B =
[[122 128 132 126 115 116 134 115 128 124 114 136 156 120 135 112]
 [120 122 124 133 121 125 141 118 138 143 111 125 133 124 126 102]
 [121 126 130 127 115 117 136 114 131 129 112 133 152 120 133 108]
 [120 125 129 129 116 118 138 115 133 133 111 131 148 121 131 105]
 [120 123 126 131 119 122 140 117 137 141 110 127 138 123 128 102]
 [122 127 131 126 115 116 135 114 130 126 113 134 154 120 134 110]
 [120 126 129 128 116 117 137 114 132 131 111 132 150 121 132 106]
 [120 124 128 129 116 119 139 115 134 135 110 130 146 121 131 104]
 [119 124 127 130 117 120 140 115 135 137 110 129 144 122 130 103]
 [120 123 126 131 118 121 140 116 136 139 110 128 141 122 129 102]
 [120 122 125 132 120 123 140 118 138 142 111 126 136 123 127 101]
 [120 122 124 133 122 125 140 119 139 145 112 124 130 125 125 102]]
Indices start at 1.
(1, 1) -> 122
(1, 7) -> 134
(8, 7) -> 139
(6, 15) -> 134
(2, 12) -> 125
(11, 4) -> 132
(4, 14) -> 121
(3, 6) -> 117
(3, 2) -> 126
(5, 7) -> 140
(8, 13) -> 146
(3, 9) -> 131
(12, 7) -> 140
(1, 4) -> 126
(7, 15) -> 132
(6, 14) -> 120
(6, 1) -> 122
(5, 16) -> 102
(8, 11) -> 110
(12, 12) -> 124
(9, 10) -> 137
(6, 12) -> 134
(9, 11) -> 110
(10, 7) -> 140
(8, 9) -> 134
(11, 5) -> 120
(2, 10) -> 143
(8, 12) -> 130
(3, 3) -> 130
(7, 12) -> 132
(12, 13) -> 130
(9, 4) -> 130
(3, 12) -> 133
(8, 3) -> 128
(6, 3) -> 131
(10, 9) -> 136
(6, 9) -> 130

grid = ((118, 117, 131, 114, 129, 140), (140, 132, 146, 107, 119, 136), (144, 136, 148, 142, 149, 131), (149, 132, 145, 124, 147, 106), (145, 126, 121, 144, 113, 114))
Indices start at 1.
(1, 1) -> 118
(4, 5) -> 147
(5, 4) -> 144
(2, 6) -> 136
(5, 3) -> 121
(2, 4) -> 107
(3, 1) -> 144
(3, 3) -> 148
(1, 5) -> 129
(3, 5) -> 149
(5, 5) -> 113
(2, 3) -> 146
(4, 3) -> 145
(1, 4) -> 114
(5, 1) -> 145

A =
[[119 130 133 131 132 120 128 134 131 128 121 140 125 110 129]
 [130 129 133 126 125 127 135 126 132 130 121 127 125 128 132]
 [129 135  99 132 128 134 125 127 117 126 118 134 108 104 126]
 [122 131 123 128 121 130 125 125 124 129 137 127 127 128 130]
 [136 122 121 124 130 121 131 114 134 119 131 134 133 121 118]
 [127 141 126 117 125 125 120 136 124 109 131 137 130 118 119]
 [130 128 129 130 127 128 129 124 131 132 125 125 130 131 127]
 [132 120 126 130 134 124 124 129 134 138 124 127 129 119 127]
 [133 135 126 136 124 131 130 123 139 132 131 120 127 122 129]
 [124 125 127 134 127 133 126 134 124 135 134 131 131 128 136]
 [124 121 127 127 124 127 132 123 129 126 131 128 120 126 122]
 [127 132 134 127 127 122 122 129 127 129 127 129 128 128 135]
 [127 132 136 130 131 130 132 128 120 128 134 134 129 139 127]
 [126 128 131 127 125 128 127 127 127 130 133 126 131 132 128]]
Rows and columns are counted from 1.
(1, 1) -> 119
(11, 6) -> 127
(1, 4) -> 131
(3, 13) -> 108
(12, 12) -> 129
(3, 8) -> 127
(6, 3) -> 126
(14, 5) -> 125
(7, 6) -> 128
(1, 8) -> 134
(3, 14) -> 104
(4, 9) -> 124
(3, 11) -> 118
(1, 3) -> 133
(11, 7) -> 132
(14, 9) -> 127
(14, 10) -> 130
(3, 15) -> 126
(14, 8) -> 127
(9, 14) -> 122
(3, 12) -> 134
(4, 7) -> 125
(7, 5) -> 127
(14, 2) -> 128
(9, 7) -> 130
(10, 1) -> 124
(1, 10) -> 128
(9, 4) -> 136
(1, 14) -> 110
(13, 5) -> 131
(11, 5) -> 124
(9, 6) -> 131
(7, 14) -> 131
(13, 4) -> 130
(9, 10) -> 132

X =
[[128 130 130 138 104 127]
 [129 126 128 133 118 127]
 [130 122 126 117 151 128]]
Rows and columns are counted from 1.
row 1 col 1: 128
row 2 col 6: 127
row 2 col 1: 129
row 3 col 1: 130
row 1 col 3: 130
